Below is a small trained network, with its code and all its weights. Each question gives an input and a class and asks what happens when units are switched off, that is, made to give their printed mean instead of their output.

import numpy as np


def w(rows, s, z=0):
    codes = np.array(rows[::2]) - 128.0
    scale = np.full(codes.shape[1], s)
    scale[-1] = z or s
    return codes * scale


def norm(h):
    return h / np.sqrt((h * h).mean(-1, keepdims=True) + 1e-5)


def f(y):
    return np.maximum(y, 0)


def log_softmax(a):
    a = a - a.max(-1, keepdims=True)
    return a - np.log(np.exp(a).sum(-1, keepdims=True))


def net(x, mask):
    res = np.array(x, float).reshape(1, 3) / 4 @ E
    u = 0
    for l in range(2):
        y = f(norm(res) @ A[l][:, :-1].T + A[l][:, -1])
        res = res + np.where(mask[u : u + 4], y, B[l][:, -1]) @ B[l][:, :-1]
        u += 4
    return log_softmax(norm(res)[-1] @ U[:, :-1].T + U[:, -1])


A, B = {}, {}
E = w([
[165,146,174,38,159,176,72,237,114],'x0',
[200,127,104,86,3,114,80,66,135],'x1',
[28,236,152,72,103,19,80,129,194],'x2',
],0.0064)
A[0] = w([
[56,92,132,173,226,156,154,165,254,2],'L0N1',
[122,125,28,61,222,102,166,145,156,42],'L0N2',
[135,173,164,123,192,185,25,172,130,80],'L0N3',
[101,111,146,110,182,138,171,160,83,86],'L0N4',
],0.0083,0.0036)
B[0] = w([
[204,108,2,74,22,85,126,107,150,252],'L0N1',
[147,225,77,99,102,135,82,115,116,170],'L0N2',
[121,54,201,186,156,102,122,100,204,242],'L0N3',
[196,83,119,109,56,105,99,108,80,215],'L0N4',
],0.0096,0.0046)
A[1] = w([
[38,171,94,78,151,71,161,158,151,148],'L1N1',
[147,120,101,166,143,153,166,158,5,140],'L1N2',
[86,135,66,190,170,109,154,97,144,181],'L1N3',
[148,114,108,170,174,175,143,129,119,3],'L1N4',
],0.012,0.0025)
B[1] = w([
[160,128,140,91,156,161,147,116,47,255],'L1N1',
[101,176,173,80,104,80,105,115,107,222],'L1N2',
[158,131,164,184,165,183,82,250,169,204],'L1N3',
[92,198,113,118,199,122,116,142,111,167],'L1N4',
],0.015,0.0062)
U = w([
[177,136,76,87,77,120,95,105,118,176],'0',
[99,181,175,95,206,125,123,105,31,123],'1',
[138,98,168,162,180,150,109,179,198,168],'2',
[130,117,123,120,133,114,134,112,141,181],'3',
[14,122,71,149,198,126,206,52,166,2],'4',
[9,109,100,168,173,91,216,75,123,16],'5',
[33,142,93,122,153,136,223,95,174,22],'6',
],0.013,0.0068)

Each question gives the input, the list of numbers given to net, and the class t.
The units are the neurons (one row each of A and B). Each row of codes is followed by its name. A weight is (code - 128) times the scale printed after its matrix; where a second scale follows, it is the last column's (A, B and U).
mask holds one flag per neuron, layer by layer. A switched-off neuron (its flag False) gives its mean, the last column of its row in B, instead of its output. The means were averaged over made-up inputs and are rounded, as every weight is.
A unit's drop is (log p(t) with every unit on - log p(t) with that unit switched off) / (log p(t) with every unit on - log p(t) with every unit switched off).
The circuit of an input: a set's keep is (log p(t) with only the set's units on - log p(t) with every unit switched off) / (log p(t) with every unit on - log p(t) with every unit switched off). Starting from all 8 units, units are removed one at a time, each time the one whose removal leaves the highest keep (on an exact tie, the one counted first), for as long as the keep stays at least 0.8.
circuit, biggest first: the units of the circuit, biggest drop first
most important unit: the unit with the biggest drop
k most important neurons: the k neurons with the biggest drops, biggest first
top k neurons in layer l: the k neurons of layer l with the biggest drops, biggest first
drop of u: that unit's drop, to one decimal
input [-8,-2,-2], class 2: most important unit : L1N3
input [-2,6,-8], class 1: circuit, biggest first : L0N1; L1N4; L0N4
input [4,-7,-6], class 0: circuit, biggest first : L0N4; L0N1
input [7,-8,1], class 0: 2 most important neurons : L0N1; L0N4
input [5,-7,3], class 0: 3 most important neurons : L0N1; L1N3; L0N2
input [5,2,7], class 1: circuit, biggest first : L1N1; L0N1
input [4,3,-5], class 1: 4 most important neurons : L0N1; L1N4; L1N3; L0N4
input [0,4,-6], class 1: circuit, biggest first : L0N1; L1N4
input [2,-2,1], class 3: 2 most important neurons : L0N3; L1N1
input [-2,2,-4], class 1: 2 most important neurons : L0N1; L0N3
input [2,4,-8], class 1: circuit, biggest first : L0N1; L1N4
input [2,1,8], class 1: 2 most important neurons : L1N1; L0N1
input [8,2,-6], class 2: circuit, biggest first : L0N3; L1N1
input [5,0,-3], class 2: circuit, biggest first : L0N3
input [6,5,-3], class 2: 3 most important neurons : L0N1; L0N3; L1N1
input [-5,6,8], class 1: 3 most important neurons : L0N1; L1N1; L0N4
input [2,2,7], class 1: circuit, biggest first : L1N1; L0N1
input [-2,-3,-7], class 1: 2 most important neurons : L1N4; L1N2
input [8,6,2], class 2: 2 most important neurons : L0N3; L0N1
input [-7,-6,-1], class 2: circuit, biggest first : L1N3
input [-2,1,4], class 1: 3 most important neurons : L1N1; L0N3; L0N1
input [4,3,-8], class 1: 2 most important neurons : L0N1; L1N4
input [3,-4,-3], class 0: top 2 neurons in layer 0 : L0N4; L0N1
input [-6,1,5], class 2: 2 most important neurons : L1N3; L1N2
input [4,-8,-1], class 0: drop of L0N1 : 0.5
input [2,-7,-2], class 0: drop of L0N1 : 0.1
input [-7,-3,-1], class 2: circuit, biggest first : L1N3
